Below are the code and all the weights of a small trained network. Each question names an input and a class and asks about switching units off, where a switched-off unit gives its printed mean instead of its output.

import numpy as np


def w(rows, s, z=0):
    codes = np.array(rows[::2]) - 128.0
    scale = np.full(codes.shape[1], s)
    scale[-1] = z or s
    return codes * scale


def norm(h):
    return h / np.sqrt((h * h).mean(-1, keepdims=True) + 1e-5)


def f(y):
    return y / 2 * (1 + np.tanh(0.7978845608 * (y + 0.044715 * y**3)))


def log_softmax(a):
    a = a - a.max(-1, keepdims=True)
    return a - np.log(np.exp(a).sum(-1, keepdims=True))


def net(x, mask):
    res = np.array(x, float).reshape(1, 7) / 4 @ E
    u = 0
    for l in range(3):
        y = f(norm(res) @ A[l][:, :-1].T + A[l][:, -1])
        res = res + np.where(mask[u : u + 3], y, B[l][:, -1]) @ B[l][:, :-1]
        u += 3
    return log_softmax(norm(res)[-1] @ U[:, :-1].T + U[:, -1])


A, B = {}, {}
E = w([
[153,123,147,140,129,159,142,123,110,110,140,118],'x0',
[117,50,169,24,137,139,24,119,115,104,154,137],'x1',
[119,142,140,120,130,125,119,107,120,137,115,102],'x2',
[215,111,58,34,217,158,137,210,160,196,127,7],'x3',
[158,109,149,132,105,111,136,110,142,150,139,122],'x4',
[125,98,118,109,95,117,187,160,42,184,99,140],'x5',
[135,140,124,131,112,108,111,160,111,103,144,115],'x6',
],0.013)
A[0] = w([
[132,139,105,116,114,124,187,161,27,215,109,139,8],'0.n0',
[145,213,69,225,127,125,194,157,183,169,111,57,68],'0.n1',
[159,200,124,183,175,139,100,109,248,100,162,88,2],'0.n2',
],0.017,0.0049)
B[0] = w([
[89,43,130,158,73,121,105,128,186,36,40,75,210],'0.n0',
[182,178,76,103,190,114,212,81,71,108,167,235,248],'0.n1',
[64,57,129,127,64,112,135,146,197,7,42,61,208],'0.n2',
],0.012,0.018)
A[1] = w([
[155,183,88,183,155,145,193,207,202,202,110,2,80],'1.n0',
[66,221,191,254,68,102,160,119,117,125,110,165,62],'1.n1',
[146,184,170,213,144,131,105,207,150,218,115,83,5],'1.n2',
],0.019,0.003)
B[1] = w([
[134,104,29,178,167,160,163,129,162,133,137,152,156],'1.n0',
[155,129,103,152,150,162,62,152,131,245,167,86,248],'1.n1',
[99,113,131,76,110,85,149,71,91,158,155,112,128],'1.n2',
],0.013,0.015)
A[2] = w([
[155,96,175,2,160,122,96,143,125,115,139,117,6],'2.n0',
[171,113,81,38,165,118,192,177,146,112,120,78,63],'2.n1',
[104,119,134,121,85,119,208,185,62,186,84,104,13],'2.n2',
],0.029,0.0022)
B[2] = w([
[152,180,84,157,147,104,238,105,113,86,110,178,188],'2.n0',
[109,124,181,141,101,141,47,142,115,207,159,109,254],'2.n1',
[99,164,169,65,153,115,148,124,194,9,130,117,151],'2.n2',
],0.016,0.025)
U = w([
[151,119,128,124,135,145,69,144,108,251,172,109,246],'0',
[155,195,115,152,150,98,210,98,87,133,135,204,9],'1',
[98,81,141,125,98,116,117,137,176,69,80,88,132],'2',
],0.015,0.0011)

Each question gives the input, the list of numbers given to net, and the class t.
The units are the neurons (one row each of A and B). Each row of codes is followed by its name. A weight is (code - 128) times the scale printed after its matrix; where a second scale follows, it is the last column's (A, B and U).
mask holds one flag per neuron, layer by layer. A switched-off neuron (its flag False) gives its mean, the last column of its row in B, instead of its output. The means were averaged over made-up inputs and are rounded, as every weight is.
A unit's drop is (log p(t) with every unit on - log p(t) with that unit switched off) / (log p(t) with every unit on - log p(t) with every unit switched off).
The circuit of an input: a set's keep is (log p(t) with only the set's units on - log p(t) with every unit switched off) / (log p(t) with every unit on - log p(t) with every unit switched off). Starting from all 9 units, units are removed one at a time, each time the one whose removal leaves the highest keep (on an exact tie, the one counted first), for as long as the keep stays at least 0.8.
units of the circuit, in order: the units of the circuit, biggest drop first
unit that matters most: the unit with the biggest drop
k most important neurons: the k neurons with the biggest drops, biggest first
top k neurons in layer l: the k neurons of layer l with the biggest drops, biggest first
drop when u is switched off: that unit's drop, to one decimal
input [5,7,0,-8,6,1,-8], class 0: unit that matters most -> 0.n1
input [-4,-3,4,5,-3,-7,6], class 2: 2 most important neurons -> (0.n2 1.n1)
input [3,-2,0,5,-6,7,-6], class 2: 2 most important neurons -> (0.n0 2.n2)
input [2,-6,8,2,4,-5,8], class 1: 2 most important neurons -> (0.n1 0.n0)
input [5,8,-5,-7,-3,-1,-6], class 1: 4 most important neurons -> (2.n1 0.n0 0.n2 1.n0)
input [-6,4,7,-3,2,-3,8], class 1: 2 most important neurons -> (0.n0 2.n1)
input [4,2,-6,6,-5,-7,5], class 2: 3 most important neurons -> (0.n2 1.n1 0.n1)
input [-6,-6,-5,5,-5,-6,-1], class 1: 3 most important neurons -> (0.n1 1.n1 0.n0)
input [7,5,2,-5,-1,-3,7], class 0: 2 most important neurons -> (0.n2 0.n1)
input [-4,8,6,-6,-1,-5,-7], class 1: 3 most important neurons -> (0.n0 0.n2 2.n1)
input [-7,4,6,3,1,4,-1], class 1: 3 most important neurons -> (2.n0 0.n2 1.n0)
input [-3,1,2,7,7,8,3], class 2: top 2 neurons in layer 0 -> (0.n0 0.n1)
input [6,-5,5,-6,7,8,2], class 2: top 2 neurons in layer 2 -> (2.n2 2.n1)
input [-2,-4,6,1,-1,-2,-3], class 1: units of the circuit, in order -> (0.n1)
input [8,3,-2,-8,5,8,0], class 0: top 2 neurons in layer 0 -> (0.n2 0.n1)
input [7,0,-7,-8,-2,-3,5], class 0: drop when 1.n1 is switched off -> 0.2
input [1,-4,0,-6,-4,-4,7], class 0: drop when 1.n1 is switched off -> 1.5
input [2,0,-4,3,8,-8,-1], class 2: drop when 0.n2 is switched off -> 6.2
